Small tables with named rows and columns. After each table, cells are looked up by row and column.

tumomi:
        valut  penaf  limin  kidutis  runi
gofeka   1.01   7.33   3.94     7.70  0.97
dus      1.23   7.26   7.35     3.30  6.62
leb      1.25   0.60   7.54     6.19  0.97
lesafi   7.46   7.01   7.11     0.96  1.86
tigopi   7.58   6.51   0.97     1.22  1.62

What is the penaf of leb in tumomi? 0.60
What is the limin of tigopi in tumomi? 0.97
What is the limin of dus in tumomi? 7.35
What is the valut of tigopi in tumomi? 7.58
What is the limin of lesafi in tumomi? 7.11
What is the kidutis of leb in tumomi? 6.19
What is the kidutis of tigopi in tumomi? 1.22
What is the limin of gofeka in tumomi? 3.94
What is the valut of dus in tumomi? 1.23
What is the kidutis of dus in tumomi? 3.30
What is the runi of lesafi in tumomi? 1.86
What is the penaf of tigopi in tumomi? 6.51
What is the kidutis of gofeka in tumomi? 7.70
What is the penaf of gofeka in tumomi? 7.33
What is the valut of lesafi in tumomi? 7.46
What is the kidutis of lesafi in tumomi? 0.96
What is the runi of gofeka in tumomi? 0.97
What is the limin of leb in tumomi? 7.54
What is the penaf of dus in tumomi? 7.26
Which row has the largest kidutis? gofeka

tetuma.tsv
	masasi	zogi	rogeli	moke
gosa	0.84	0.23	0.68	0.82
bet	0.94	0.11	0.64	0.94
ruv	0.08	0.95	0.22	0.06
poten	0.42	0.51	0.06	0.50
roge	0.26	0.62	0.10	0.38
lifizos	0.53	0.51	0.35	0.54

zogi of roge: 0.62
zogi of poten: 0.51
rogeli of gosa: 0.68
rogeli of lifizos: 0.35
moke of ruv: 0.06
moke of lifizos: 0.54
masasi of poten: 0.42
masasi of ruv: 0.08
masasi of lifizos: 0.53
zogi of bet: 0.11
moke of gosa: 0.82
moke of bet: 0.94
rogeli of bet: 0.64
masasi of bet: 0.94
masasi of gosa: 0.84
zogi of lifizos: 0.51
rogeli of poten: 0.06
rogeli of ruv: 0.22
zogi of gosa: 0.23
zogi of ruv: 0.95
Row with the largest moke: bet

vege
|  | kanog | rituruv | gisu | megu | tilu | vid | kure |
|---|---|---|---|---|---|---|---|
| muz | 47 | 138 | 231 | 47 | 43 | 222 | 197 |
| sazuba | 246 | 148 | 18 | 245 | 249 | 30 | 58 |
| roru | 99 | 86 | 171 | 99 | 99 | 175 | 123 |

What is the rituruv of sazuba in vege? 148
What is the vid of muz in vege? 222
What is the kure of sazuba in vege? 58
What is the gisu of muz in vege? 231
What is the vid of roru in vege? 175
What is the kure of muz in vege? 197
What is the megu of muz in vege? 47
What is the gisu of sazuba in vege? 18
What is the kanog of sazuba in vege? 246
What is the gisu of roru in vege? 171
What is the megu of roru in vege? 99
What is the vid of sazuba in vege? 30
What is the kure of roru in vege? 123
What is the rituruv of roru in vege? 86
What is the rituruv of muz in vege? 138
Which row has the largest rituruv? sazuba

bosut:
,sulopi,fidu,danerit,lerat,kimod,tig,buber,tenusez
taf,236,233,24,26,24,24,27,102
bugu,24,22,236,233,232,233,32,28
rolori,25,27,232,236,233,235,237,124
tedi,232,238,25,25,24,28,237,236
nav,30,25,234,235,232,236,24,25
lem,24,26,236,236,234,236,24,22

What is the sulopi of taf in bosut? 236
What is the fidu of nav in bosut? 25
What is the tig of bugu in bosut? 233
What is the kimod of nav in bosut? 232
What is the buber of lem in bosut? 24
What is the buber of bugu in bosut? 32
What is the lerat of lem in bosut? 236
What is the lerat of nav in bosut? 235
What is the buber of nav in bosut? 24
What is the danerit of bugu in bosut? 236
What is the tenusez of lem in bosut? 22
What is the sulopi of lem in bosut? 24
What is the tig of nav in bosut? 236
What is the fidu of rolori in bosut? 27
What is the danerit of lem in bosut? 236
What is the sulopi of bugu in bosut? 24

Table vuf
,liteluk,pog,gudeg,pitisit,fuvetum,bome,lete,por,vegun,fafek
radenum,150,168,124,116,145,158,166,134,176,132
med,141,164,142,113,145,141,155,143,171,121
sopali,149,186,84,55,163,132,164,100,202,114
tev,134,181,82,47,148,129,181,80,214,119
kudidoz,163,147,153,158,155,147,133,160,137,162
nomer,147,159,157,154,137,146,153,152,159,153

What is the por of radenum in vuf?
134
What is the pitisit of med in vuf?
113
What is the por of sopali in vuf?
100
What is the fafek of sopali in vuf?
114
What is the bome of sopali in vuf?
132
What is the pitisit of kudidoz in vuf?
158
What is the pog of med in vuf?
164
What is the pog of nomer in vuf?
159
What is the por of tev in vuf?
80
What is the vegun of sopali in vuf?
202
What is the gudeg of nomer in vuf?
157
What is the fuvetum of sopali in vuf?
163
What is the gudeg of radenum in vuf?
124
What is the lete of med in vuf?
155
What is the bome of radenum in vuf?
158
What is the gudeg of tev in vuf?
82
What is the vegun of nomer in vuf?
159
What is the fafek of nomer in vuf?
153
What is the pitisit of tev in vuf?
47

Table kug
	dulopot	zoze	gumukam
mizulez	0.777	0.633	0.546
vivemul	0.381	0.553	0.879
nef	0.319	0.526	0.770
raruzit	0.790	0.631	0.530
gal	0.780	0.633	0.544
det	0.338	0.491	0.584
veriz	0.794	0.631	0.524
vakod	0.346	0.489	0.576
tum	0.349	0.490	0.575
fem	0.339	0.490	0.584
vunuke	0.786	0.632	0.537
fum	0.338	0.489	0.583
laliv	0.738	0.569	0.245
nuve	0.392	0.555	0.883

zoze of fem is 0.490
dulopot of laliv is 0.738
gumukam of mizulez is 0.546
zoze of vakod is 0.489
zoze of tum is 0.490
gumukam of vivemul is 0.879
dulopot of mizulez is 0.777
dulopot of nuve is 0.392
zoze of veriz is 0.631
gumukam of nef is 0.770

pire.tsv
	pesupu	modopad	mirofi	vanik
vadadem	7195	2217	7832	6225
dobi	7858	2217	7950	6432
pag	6427	2217	7832	6323
paz	7858	2217	7926	6184
vopagez	8656	2674	7489	6412
mov	7858	2218	7400	7277
tiz	8211	2140	7832	6412
votuka	7858	2610	7832	7709

What is the vanik of mov in pire? 7277
What is the pesupu of votuka in pire? 7858
What is the pesupu of mov in pire? 7858
What is the mirofi of dobi in pire? 7950
What is the pesupu of vadadem in pire? 7195
What is the modopad of votuka in pire? 2610
What is the modopad of mov in pire? 2218
What is the vanik of dobi in pire? 6432
What is the mirofi of pag in pire? 7832

kov:
           dod  morikuv    bam  vukubiv  rimida
tudi     0.478    0.490  0.647    0.559   0.555
zekotu   0.665    0.834  0.647    0.523   0.357
sar      0.478    0.371  0.753    0.349   0.567
mabidis  0.478    0.490  0.457    0.523   0.557
nes      0.626    0.144  0.261    0.701   0.773
zug      0.478    0.490  0.647    0.551   0.557
tutuzud  0.601    0.419  0.647    0.523   0.557
sim      0.276    0.490  0.385    0.854   0.378
migida   0.475    0.490  0.952    0.523   0.647
bolosuk  0.374    0.490  0.708    0.523   0.557

What is the vukubiv of zug in kov? 0.551
What is the rimida of nes in kov? 0.773
What is the bam of sar in kov? 0.753
What is the vukubiv of tutuzud in kov? 0.523
What is the bam of tudi in kov? 0.647
What is the dod of sar in kov? 0.478
What is the rimida of tutuzud in kov? 0.557
What is the rimida of migida in kov? 0.647
What is the rimida of zug in kov? 0.557
What is the rimida of bolosuk in kov? 0.557
What is the bam of zug in kov? 0.647
What is the dod of bolosuk in kov? 0.374
What is the morikuv of nes in kov? 0.144
What is the rimida of zekotu in kov? 0.357
What is the rimida of tudi in kov? 0.555
What is the morikuv of zug in kov? 0.490
What is the morikuv of tutuzud in kov? 0.419
What is the bam of bolosuk in kov? 0.708
What is the vukubiv of sim in kov? 0.854
Which row has the largest vukubiv? sim

